The symbols move the units like this.
state | α ρ ψ η ω π
Z225 | Z249 Z65 Z33 Z330 Z737 Z142
Z404 | Z66 none Z751 Z180 Z808 Z395
Z571 | Z525 Z669 Z809 Z936 Z352 Z825
Z951 | Z259 Z385 Z946 Z74 Z545 Z945
Z163 | Z491 Z571 Z271 Z809 Z305 Z386
Z525 | Z851 Z33 Z195 Z584 Z483 Z669
Z583 | Z995 Z962 Z385 Z100 Z464 Z884
Z259 | Z96 Z677 Z187 Z464 Z934 Z385
Z322 | Z961 Z457 Z408 Z808 Z763 Z751
Z545 | Z934 Z583 Z951 Z385 Z187 Z96
Z945 | Z385 Z387 Z934 Z995 Z96 Z464
Z880 | Z352 Z851 Z386 Z825 Z809 Z525
Z65 | Z946 Z934 Z330 Z259 Z624 Z545
Z74 | Z464 Z242 Z96 Z884 Z385 Z995
Z677 | Z884 Z322 Z464 Z408 Z995 Z100
Z457 | Z395 none Z808 none Z66 Z180
Z809 | Z195 Z936 Z880 Z851 Z571 Z483
Z669 | Z33 Z679 Z936 Z249 Z46 Z737
Z751 | Z457 Z180 Z135 Z422 Z404 Z275
Z825 | Z669 Z737 Z483 Z225 Z851 Z584
Z491 | Z880 Z525 Z21 Z195 Z302 Z571
Z195 | Z825 Z584 Z352 Z46 Z525 Z936
Z180 | none none Z422 none none none
Z995 | Z242 Z763 Z677 Z322 Z387 Z962
Z352 | Z483 Z46 Z571 Z669 Z195 Z851
Z334 | Z751 Z275 Z763 Z66 Z961 Z808
Z46 | Z225 Z142 Z669 Z679 Z584 Z229
Z464 | Z387 Z408 Z583 Z962 Z677 Z242
Z884 | Z962 Z961 Z387 Z334 Z242 Z322
Z408 | Z334 Z808 Z962 Z404 Z322 Z135
Z142 | Z65 Z545 Z679 Z951 Z937 Z154
Z934 | Z74 Z995 Z259 Z677 Z945 Z583
Z96 | Z583 Z884 Z945 Z387 Z74 Z677
Z936 | Z584 Z249 Z851 Z229 Z669 Z225
Z679 | Z330 Z951 Z249 Z946 Z142 Z624
Z66 | Z422 none Z457 none Z275 none
Z249 | Z937 Z946 Z229 Z154 Z679 Z65
Z21 | Z386 Z195 Z305 Z352 Z491 Z809
Z33 | Z229 Z330 Z584 Z937 Z225 Z679
Z100 | Z322 Z751 Z242 Z135 Z962 Z334
Z154 | Z545 Z96 Z624 Z945 Z946 Z259
Z302 | Z809 Z483 Z491 Z525 Z386 Z352
Z271 | Z21 Z809 none Z880 Z163 Z302
Z937 | Z624 Z187 Z142 Z545 Z330 Z946
Z946 | Z187 Z74 Z154 Z96 Z951 Z934
Z624 | Z951 Z945 Z65 Z934 Z154 Z187
Z961 | Z404 Z395 Z334 Z275 Z135 Z457
Z851 | Z46 Z229 Z825 Z737 Z936 Z33
Z808 | Z275 none Z404 none Z457 Z422
Z305 | Z302 Z352 Z163 Z571 Z21 Z880
Z584 | Z737 Z937 Z46 Z142 Z33 Z249
Z483 | Z936 Z225 Z525 Z33 Z825 Z46
Z135 | Z808 Z422 Z961 Z395 Z751 Z66
Z385 | Z677 Z100 Z74 Z242 Z583 Z387
Z763 | Z135 Z66 Z322 Z457 Z334 Z404
Z386 | Z571 Z825 Z302 Z483 Z880 Z195
Z962 | Z763 Z404 Z100 Z751 Z408 Z961
Z395 | none none Z275 none Z422 none
Z242 | Z408 Z135 Z884 Z961 Z100 Z763
Z229 | Z142 Z154 Z737 Z624 Z249 Z330
Z422 | none none Z395 none Z180 none
Z275 | Z180 none Z66 none Z395 none
Z187 | Z945 Z464 Z545 Z583 Z259 Z74
Z387 | Z100 Z334 Z995 Z763 Z884 Z408
Z737 | Z679 Z624 Z225 Z65 Z229 Z937
Z330 | Z154 Z259 Z937 Z187 Z65 Z951

In the rows, zero is written as 465.

The rows follow the links: the fewer symbols apart two units are, the more alike their rows tend to be.

Each row is also shifted at random along 6 hidden directions that mean nothing.

Row, then unit:
[460, 394, 475, 408, 435, 508, 522, 522, 455, 518, 443, 381, 553, 338, 492, 469, 555, 341, 526, 479, 472, 381, 338, 461, 377] | Z525
[369, 403, 396, 243, 473, 535, 600, 462, 454, 225, 413, 589, 461, 361, 450, 443, 476, 442, 554, 452, 498, 414, 425, 664, 326] | Z386
[282, 436, 424, 266, 470, 556, 475, 491, 439, 420, 585, 640, 497, 362, 450, 382, 460, 419, 592, 425, 498, 374, 365, 471, 329] | Z195
[596, 337, 380, 640, 436, 462, 395, 375, 184, 473, 467, 285, 583, 704, 538, 589, 553, 446, 506, 536, 521, 412, 292, 330, 398] | Z271
[439, 478, 384, 551, 386, 533, 385, 487, 490, 461, 649, 358, 489, 416, 538, 457, 561, 588, 434, 607, 479, 487, 430, 544, 443] | Z249
[417, 449, 371, 474, 502, 433, 539, 344, 501, 662, 536, 518, 401, 492, 511, 544, 454, 599, 468, 475, 537, 537, 511, 556, 429] | Z624
[551, 534, 504, 533, 503, 372, 464, 379, 423, 615, 417, 366, 441, 603, 452, 521, 447, 519, 337, 449, 401, 523, 523, 385, 604] | Z135
[513, 451, 325, 469, 453, 447, 466, 409, 372, 551, 616, 484, 356, 518, 477, 436, 403, 668, 488, 530, 561, 547, 468, 668, 404] | Z65
[472, 569, 627, 361, 486, 423, 589, 441, 599, 596, 215, 293, 564, 391, 442, 556, 579, 331, 278, 431, 266, 436, 509, 371, 634] | Z242
[493, 484, 600, 459, 557, 414, 508, 480, 416, 300, 397, 352, 576, 400, 394, 460, 512, 245, 434, 386, 386, 394, 341, 225, 537] | Z583
[449, 573, 522, 469, 390, 497, 422, 634, 724, 407, 543, 472, 380, 231, 447, 328, 439, 546, 401, 528, 424, 532, 601, 636, 527] | Z100
[516, 465, 428, 291, 386, 518, 396, 527, 164, 417, 542, 364, 561, 531, 412, 334, 485, 437, 487, 502, 413, 377, 259, 482, 415] | Z669
[321, 541, 431, 201, 460, 503, 511, 322, 304, 622, 493, 420, 577, 571, 452, 507, 564, 506, 358, 470, 333, 396, 361, 420, 496] | Z229
[394, 547, 566, 434, 442, 502, 362, 564, 554, 373, 412, 606, 455, 464, 414, 371, 394, 410, 455, 415, 394, 439, 567, 386, 534] | Z995
[476, 479, 495, 251, 383, 512, 585, 520, 452, 574, 337, 266, 576, 332, 463, 472, 613, 383, 389, 516, 345, 390, 361, 576, 464] | Z46
[755, 479, 546, 616, 373, 433, 366, 674, 400, 274, 397, 220, 466, 423, 413, 336, 453, 416, 420, 537, 426, 486, 442, 523, 545] | Z387
[422, 489, 584, 314, 555, 409, 623, 458, 569, 626, 318, 497, 483, 332, 412, 487, 454, 290, 458, 341, 407, 430, 469, 374, 503] | Z74
[391, 621, 505, 220, 498, 418, 499, 386, 406, 661, 467, 501, 455, 547, 380, 417, 411, 534, 325, 395, 325, 486, 500, 449, 602] | Z322
[442, 400, 460, 287, 480, 495, 657, 502, 507, 547, 442, 356, 536, 202, 473, 475, 572, 345, 513, 469, 477, 402, 321, 574, 359] | Z352
[497, 357, 402, 537, 458, 462, 555, 390, 452, 753, 467, 315, 530, 431, 568, 614, 591, 440, 498, 519, 535, 441, 360, 458, 381] | Z305
[547, 497, 501, 519, 535, 376, 500, 438, 482, 255, 378, 491, 384, 514, 408, 457, 382, 484, 416, 419, 464, 540, 564, 498, 543] | Z275
[564, 472, 451, 382, 306, 489, 426, 506, 364, 909, 346, 320, 525, 585, 507, 485, 503, 498, 414, 520, 393, 432, 447, 537, 477] | Z33

The symbols that take the first to the second take the third to the fourth, perhaps in another order. What is the fourth?
Answer with the unit's name.
[434, 463, 457, 250, 410, 533, 503, 540, 364, 473, 495, 392, 548, 359, 436, 375, 526, 411, 480, 493, 411, 382, 313, 540, 409]
: [411, 452, 441, 253, 608, 410, 702, 362, 471, 268, 376, 576, 402, 374, 394, 490, 422, 437, 481, 365, 487, 485, 466, 601, 418]
:: [443, 413, 471, 443, 405, 534, 463, 559, 491, 527, 499, 383, 550, 316, 504, 449, 558, 367, 525, 510, 474, 388, 349, 455, 394]
: Z946

[572, 529, 529, 336, 461, 420, 427, 570, 290, 491, 483, 424, 462, 475, 346, 292, 364, 413, 453, 403, 406, 440, 381, 451, 518]
: [465, 525, 494, 529, 555, 388, 500, 395, 554, 461, 483, 499, 390, 469, 439, 487, 406, 518, 404, 422, 467, 546, 562, 431, 554]
:: [418, 489, 376, 471, 398, 501, 331, 373, 295, 613, 554, 491, 495, 725, 505, 497, 465, 602, 439, 516, 449, 457, 456, 413, 473]
: Z385

[528, 413, 468, 388, 569, 368, 684, 354, 489, 578, 280, 460, 417, 450, 453, 579, 442, 417, 467, 377, 499, 498, 492, 535, 447]
: [473, 565, 587, 247, 460, 429, 585, 543, 589, 728, 334, 405, 465, 285, 405, 406, 457, 384, 378, 402, 348, 460, 503, 528, 557]
:: [329, 477, 461, 263, 431, 544, 508, 518, 477, 615, 566, 471, 542, 289, 468, 397, 533, 407, 510, 465, 433, 381, 339, 473, 395]
: Z142

[420, 441, 471, 356, 372, 550, 427, 552, 442, 509, 408, 488, 531, 451, 477, 425, 499, 396, 509, 482, 429, 383, 429, 486, 408]
: [527, 457, 529, 546, 499, 441, 341, 553, 349, 300, 503, 519, 470, 525, 400, 351, 366, 359, 548, 394, 487, 427, 414, 294, 478]
:: [478, 408, 440, 413, 356, 540, 417, 607, 460, 550, 477, 508, 465, 391, 486, 377, 449, 438, 577, 492, 509, 413, 428, 574, 357]
: Z96

[484, 368, 472, 525, 417, 527, 386, 522, 362, 333, 407, 438, 575, 520, 495, 487, 525, 328, 558, 477, 480, 363, 364, 340, 385]
: [553, 505, 534, 332, 538, 387, 508, 524, 293, 555, 572, 352, 495, 367, 353, 315, 412, 354, 474, 384, 438, 428, 269, 383, 492]
:: [579, 394, 355, 591, 550, 394, 510, 454, 388, 450, 742, 416, 360, 349, 458, 393, 396, 567, 564, 489, 648, 555, 350, 572, 367]
: Z395

[474, 573, 539, 421, 522, 417, 458, 413, 373, 387, 489, 320, 540, 511, 401, 449, 516, 443, 315, 457, 331, 452, 396, 312, 618]
: [329, 527, 510, 589, 598, 408, 457, 358, 641, 469, 577, 586, 419, 443, 472, 528, 431, 494, 429, 398, 483, 523, 566, 272, 550]
:: [517, 499, 521, 542, 369, 483, 302, 672, 590, 601, 483, 626, 349, 428, 442, 299, 294, 481, 551, 434, 515, 493, 611, 513, 474]
: Z763

[420, 462, 467, 397, 339, 560, 363, 543, 434, 596, 417, 501, 528, 523, 492, 437, 490, 443, 496, 495, 424, 394, 458, 452, 432]
: [466, 399, 515, 582, 570, 387, 531, 375, 541, 711, 359, 536, 461, 509, 501, 606, 433, 353, 523, 346, 528, 463, 511, 270, 463]
:: [620, 333, 466, 477, 463, 451, 613, 463, 361, 401, 268, 224, 580, 411, 503, 579, 607, 290, 496, 501, 479, 390, 306, 479, 383]
: Z937

[563, 399, 396, 498, 548, 384, 632, 387, 465, 570, 525, 363, 401, 364, 482, 521, 475, 523, 472, 477, 566, 541, 413, 599, 419]
: [507, 561, 515, 493, 441, 458, 336, 510, 381, 294, 509, 423, 478, 563, 404, 372, 436, 492, 376, 484, 379, 471, 478, 393, 575]
:: [384, 449, 411, 676, 399, 559, 352, 441, 624, 229, 495, 483, 477, 509, 579, 572, 576, 566, 434, 601, 484, 495, 579, 484, 460]
: Z677

[478, 562, 440, 315, 566, 398, 533, 421, 358, 185, 590, 513, 358, 434, 340, 330, 353, 585, 398, 428, 453, 550, 457, 605, 519]
: [534, 519, 472, 447, 563, 368, 591, 471, 535, 355, 555, 424, 344, 284, 390, 381, 398, 532, 418, 452, 499, 567, 488, 612, 511]
:: [318, 417, 402, 297, 522, 514, 663, 357, 500, 397, 496, 428, 537, 305, 504, 561, 617, 438, 466, 496, 462, 421, 351, 546, 370]
: Z491

[547, 400, 427, 473, 569, 377, 579, 387, 380, 463, 444, 470, 414, 486, 440, 500, 407, 454, 514, 400, 547, 497, 424, 485, 422]
: [578, 517, 443, 546, 507, 382, 436, 470, 428, 427, 581, 447, 344, 484, 416, 379, 356, 598, 428, 465, 509, 578, 511, 549, 530]
:: [414, 492, 446, 440, 406, 524, 463, 450, 463, 523, 524, 301, 571, 426, 516, 514, 626, 482, 384, 565, 396, 427, 375, 454, 484]
: Z884

[509, 428, 534, 522, 566, 423, 489, 510, 436, 219, 505, 444, 483, 358, 400, 411, 443, 317, 528, 406, 501, 436, 367, 334, 453]
: [521, 571, 542, 370, 471, 416, 531, 453, 476, 377, 335, 336, 476, 464, 403, 464, 498, 471, 291, 470, 326, 497, 513, 514, 611]
:: [493, 426, 502, 437, 570, 408, 599, 474, 516, 378, 436, 493, 423, 312, 421, 449, 422, 364, 524, 385, 518, 477, 437, 481, 432]
: Z962

[493, 509, 419, 248, 357, 502, 514, 474, 356, 625, 400, 333, 512, 491, 453, 438, 527, 538, 374, 539, 366, 443, 416, 657, 475]
: [406, 426, 487, 385, 640, 390, 692, 297, 490, 362, 335, 487, 478, 415, 446, 603, 503, 364, 455, 372, 471, 459, 435, 400, 459]
:: [413, 486, 378, 341, 562, 436, 628, 295, 360, 440, 617, 316, 505, 403, 460, 528, 577, 549, 375, 507, 447, 484, 307, 521, 462]
: Z74

[395, 401, 438, 441, 428, 506, 378, 459, 366, 829, 498, 577, 523, 584, 509, 481, 435, 397, 595, 404, 516, 373, 395, 304, 372]
: [394, 463, 396, 414, 486, 458, 608, 341, 619, 616, 421, 481, 415, 419, 526, 595, 516, 578, 409, 496, 484, 531, 562, 624, 450]
:: [471, 489, 429, 397, 341, 539, 435, 545, 464, 521, 520, 338, 503, 385, 498, 415, 559, 529, 420, 579, 419, 443, 421, 611, 451]
: Z96

[435, 548, 561, 548, 461, 447, 368, 514, 539, 674, 567, 409, 503, 424, 467, 430, 476, 422, 412, 448, 406, 452, 461, 259, 573]
: [513, 553, 508, 427, 495, 396, 507, 389, 451, 460, 347, 432, 425, 580, 419, 498, 432, 518, 328, 436, 383, 525, 561, 478, 599]
:: [407, 548, 514, 628, 494, 442, 352, 405, 562, 421, 496, 510, 450, 579, 486, 515, 460, 522, 372, 466, 421, 519, 588, 308, 592]
: Z422

[493, 492, 548, 561, 469, 432, 348, 552, 469, 725, 564, 471, 472, 458, 445, 386, 394, 388, 509, 398, 474, 445, 432, 256, 508]
: [510, 511, 497, 506, 539, 384, 554, 443, 617, 462, 444, 471, 364, 379, 436, 475, 411, 521, 401, 435, 474, 572, 583, 551, 539]
:: [394, 467, 497, 358, 570, 414, 542, 449, 493, 647, 513, 628, 415, 390, 415, 416, 356, 395, 548, 324, 512, 455, 448, 381, 440]
: Z135

